Here is a tiny trained network, its code and every weight. The questions are about switching its units off for an input and a target symbol, where a switched-off unit gives its printed mean instead of its output.

import numpy as np


def w(rows, s, z=0):
    codes = np.array(rows[::2]) - 128.0
    scale = np.full(codes.shape[1], s)
    scale[-1] = z or s
    return codes * scale


def norm(h):
    return h / np.sqrt((h * h).mean(-1, keepdims=True) + 1e-5)


def f(y):
    return y / 2 * (1 + np.tanh(0.7978845608 * (y + 0.044715 * y**3)))


def softmax(a):
    e = np.exp(a - a.max(-1, keepdims=True))
    return e / e.sum(-1, keepdims=True)


def log_softmax(a):
    a = a - a.max(-1, keepdims=True)
    return a - np.log(np.exp(a).sum(-1, keepdims=True))


def net(x, mask):
    ids = ['αγλξψω'.index(c) for c in x.split()]
    T = len(ids)
    res = E[ids] + P[:T]
    u = 0
    for l in range(3):
        q, k, v = (norm(res) @ M[l].T for M in (Q, K, V))
        z = softmax(np.where(np.tri(T) > 0, q @ k.T / 2**0.5, -1e9)) @ v
        res = res + np.where(mask[u], z, O[l][:, -1]) @ O[l][:, :-1]
        u += 1
        y = f(norm(res) @ A[l][:, :-1].T + A[l][:, -1])
        res = res + np.where(mask[u : u + 12], y, B[l][:, -1]) @ B[l][:, :-1]
        u += 12
    return log_softmax(norm(res)[-1] @ U[:, :-1].T + U[:, -1])


Q, K, V, O, A, B = {}, {}, {}, {}, {}, {}
E = w([
[116,180,153,141,103],'α',
[186,181,122,139,108],'γ',
[155,136,149,165,170],'λ',
[105,76,152,90,111],'ξ',
[239,100,74,172,159],'ψ',
[115,161,247,63,186],'ω',
],0.015)
P = w([
[159,143,73,71,197],'0',
[229,212,203,120,96],'1',
[77,129,31,129,4],'2',
[105,117,126,142,202],'3',
[183,123,193,177,119],'4',
[90,157,18,176,80],'5',
[111,132,102,115,205],'6',
[214,162,182,120,85],'7',
],0.012)
Q[0] = w([
[124,254,139,126,175],'0.h0',
[46,139,151,244,47],'0.h0',
],0.009)
K[0] = w([
[94,166,194,222,163],'0.h0',
[44,1,249,168,180],'0.h0',
],0.01)
V[0] = w([
[133,3,134,55,116],'0.h0',
[48,219,86,159,127],'0.h0',
],0.0039)
O[0] = w([
[254,174,66,55,176,3],'0.h0',
[104,133,189,210,172,159],'0.h0',
],0.006,0.003)
A[0] = w([
[53,25,101,173,149,54],'0.n0',
[146,134,77,174,107,89],'0.n1',
[183,94,221,94,206,115],'0.n2',
[105,37,86,162,200,101],'0.n3',
[94,185,119,181,197,91],'0.n4',
[74,66,61,135,117,210],'0.n5',
[10,137,184,102,157,21],'0.n6',
[117,66,104,84,185,22],'0.n7',
[163,96,135,133,63,104],'0.n8',
[94,159,71,76,135,72],'0.n9',
[157,160,94,46,197,1],'0.n10',
[114,111,151,73,215,72],'0.n11',
],0.012,0.0066)
B[0] = w([
[125,85,83,102,88,143],'0.n0',
[76,156,132,124,104,164],'0.n1',
[89,149,187,156,113,255],'0.n2',
[109,21,126,156,84,160],'0.n3',
[84,170,116,145,161,222],'0.n4',
[132,132,129,110,43,195],'0.n5',
[3,117,88,106,98,183],'0.n6',
[105,57,129,81,146,128],'0.n7',
[127,161,176,120,119,159],'0.n8',
[180,134,51,136,148,133],'0.n9',
[157,140,151,105,194,140],'0.n10',
[116,73,187,94,136,164],'0.n11',
],0.012,0.0052)
Q[1] = w([
[45,134,2,181,131],'1.h0',
[127,174,98,150,21],'1.h0',
],0.0092)
K[1] = w([
[79,121,144,248,96],'1.h0',
[182,58,141,191,103],'1.h0',
],0.013)
V[1] = w([
[136,210,211,75,3],'1.h0',
[12,173,168,8,168],'1.h0',
],0.0066)
O[1] = w([
[121,247,122,101,168,254],'1.h0',
[127,103,89,43,145,198],'1.h0',
],0.011,0.0026)
A[1] = w([
[157,188,183,143,193,160],'1.n0',
[164,52,69,171,55,40],'1.n1',
[73,133,93,41,60,121],'1.n2',
[141,168,121,72,231,125],'1.n3',
[127,25,57,170,165,2],'1.n4',
[111,143,93,196,116,94],'1.n5',
[94,100,53,164,243,139],'1.n6',
[95,88,73,181,90,77],'1.n7',
[100,138,14,7,146,80],'1.n8',
[34,146,70,100,136,100],'1.n9',
[66,124,183,99,68,106],'1.n10',
[118,152,51,205,215,97],'1.n11',
],0.014,0.007)
B[1] = w([
[160,171,102,68,129,254],'1.n0',
[106,191,129,107,128,145],'1.n1',
[124,154,103,174,175,204],'1.n2',
[163,46,142,111,148,177],'1.n3',
[112,132,175,97,6,138],'1.n4',
[119,150,121,134,89,155],'1.n5',
[178,144,105,224,123,188],'1.n6',
[137,134,86,132,109,147],'1.n7',
[140,144,75,155,129,175],'1.n8',
[70,164,93,129,175,210],'1.n9',
[157,134,70,163,140,208],'1.n10',
[102,146,73,85,96,167],'1.n11',
],0.017,0.0079)
Q[2] = w([
[10,116,43,129,36],'2.h0',
[172,195,176,153,101],'2.h0',
],0.011)
K[2] = w([
[11,192,164,94,110],'2.h0',
[110,115,174,116,193],'2.h0',
],0.012)
V[2] = w([
[89,113,255,141,171],'2.h0',
[199,61,152,128,160],'2.h0',
],0.013)
O[2] = w([
[79,204,55,208,254,2],'2.h0',
[28,136,11,204,65,102],'2.h0',
],0.0098,0.0067)
A[2] = w([
[181,135,176,106,100,62],'2.n0',
[129,79,92,137,179,154],'2.n1',
[155,152,125,187,105,122],'2.n2',
[84,122,180,177,146,254],'2.n3',
[164,89,125,114,72,71],'2.n4',
[160,172,145,116,141,81],'2.n5',
[93,133,79,154,107,180],'2.n6',
[128,154,85,81,179,98],'2.n7',
[93,158,93,93,98,147],'2.n8',
[89,66,73,102,99,59],'2.n9',
[140,133,200,100,161,75],'2.n10',
[177,94,199,249,174,75],'2.n11',
],0.021,0.0067)
B[2] = w([
[83,132,108,127,152,213],'2.n0',
[108,171,178,140,117,171],'2.n1',
[110,102,134,113,122,212],'2.n2',
[190,124,96,127,102,190],'2.n3',
[107,155,149,163,115,190],'2.n4',
[129,90,127,131,140,191],'2.n5',
[113,134,160,100,163,249],'2.n6',
[142,111,116,151,55,216],'2.n7',
[139,69,136,145,158,255],'2.n8',
[124,100,136,111,183,153],'2.n9',
[155,182,130,78,133,162],'2.n10',
[235,132,207,252,169,169],'2.n11',
],0.021,0.0082)
U = w([
[84,176,38,170,141,152],'α',
[200,51,31,111,69,57],'γ',
[204,125,182,207,147,64],'λ',
[93,22,140,104,168,244],'ξ',
[78,121,154,143,10,92],'ψ',
[156,185,151,39,137,106],'ω',
],0.011,0.0011)

Each question gives the input, a string of symbols that net reads in full, and the target symbol t.
The units are the heads (2 rows each of Q, K, V and O) and the neurons (one row each of A and B). Each row of codes is followed by its name. A weight is (code - 128) times the scale printed after its matrix; where a second scale follows, it is the last column's (O, A, B and U).
mask holds one flag per unit, layer by layer, with each layer's heads first. A switched-off unit (its flag False) gives its mean, the last column of its rows in O or B, instead of its output. The means were averaged over made-up inputs and are rounded, as every weight is.
A unit's drop is (log p(t) with every unit on - log p(t) with that unit switched off) / (log p(t) with every unit on - log p(t) with every unit switched off).
most important unit: the unit with the biggest drop
top k neurons: the k neurons with the biggest drops, biggest first
k most important neurons of layer l: the k neurons of layer l with the biggest drops, biggest first
input ω α λ γ α α λ λ, target γ: top 2 neurons => 1.n3, 0.n10
input α λ α, target ξ: top 2 neurons => 1.n0, 0.n5
input ψ ω ψ, target α: most important unit => 0.n5
input λ λ α γ, target γ: 2 most important neurons of layer 1 => 1.n11, 1.n6
input γ ξ γ ω ψ ω α ω, target ψ: top 3 neurons => 0.n10, 1.n3, 1.n10
input λ α λ, target ξ: top 3 neurons => 1.n2, 1.n0, 0.n5
input ω γ ω λ ω, target γ: top 4 neurons => 0.n2, 1.n3, 1.n10, 0.n10
input ω ω γ ξ ξ, target γ: top 2 neurons => 0.n2, 1.n0
input γ α γ γ ψ ω λ ω, target ψ: top 3 neurons => 1.n3, 0.n10, 1.n10
input λ α ω ξ ξ, target α: top 3 neurons => 0.n2, 0.n11, 0.n3
input γ α α, target ω: top 3 neurons => 0.n6, 2.n11, 0.n4
input γ ξ λ γ λ, target ψ: top 2 neurons => 1.n3, 0.n10
input ξ λ γ γ ω, target ξ: top 4 neurons => 1.n9, 1.n10, 0.n10, 2.n6
input λ γ ψ α γ γ, target ω: most important unit => 1.h0
input ξ ω α, target α: top 4 neurons => 1.n2, 0.n2, 1.n8, 1.n11
input α ξ λ, target γ: 2 most important neurons of layer 1 => 1.n2, 1.n10
input λ λ ξ, target γ: 3 most important neurons of layer 0 => 0.n2, 0.n5, 0.n10
input ξ γ γ λ α γ, target ξ: 2 most important neurons of layer 2 => 2.n7, 2.n8
input α γ α α α α, target λ: 2 most important neurons of layer 2 => 2.n0, 2.n8
input γ γ λ γ α, target ψ: most important unit => 2.h0
input γ ψ γ γ ξ, target ψ: 4 most important neurons of layer 1 => 1.n3, 1.n6, 1.n11, 1.n2
input γ α ω, target α: 2 most important neurons of layer 1 => 1.n2, 1.n9
input γ λ α, target ξ: 4 most important neurons of layer 2 => 2.n5, 2.n11, 2.n7, 2.n2
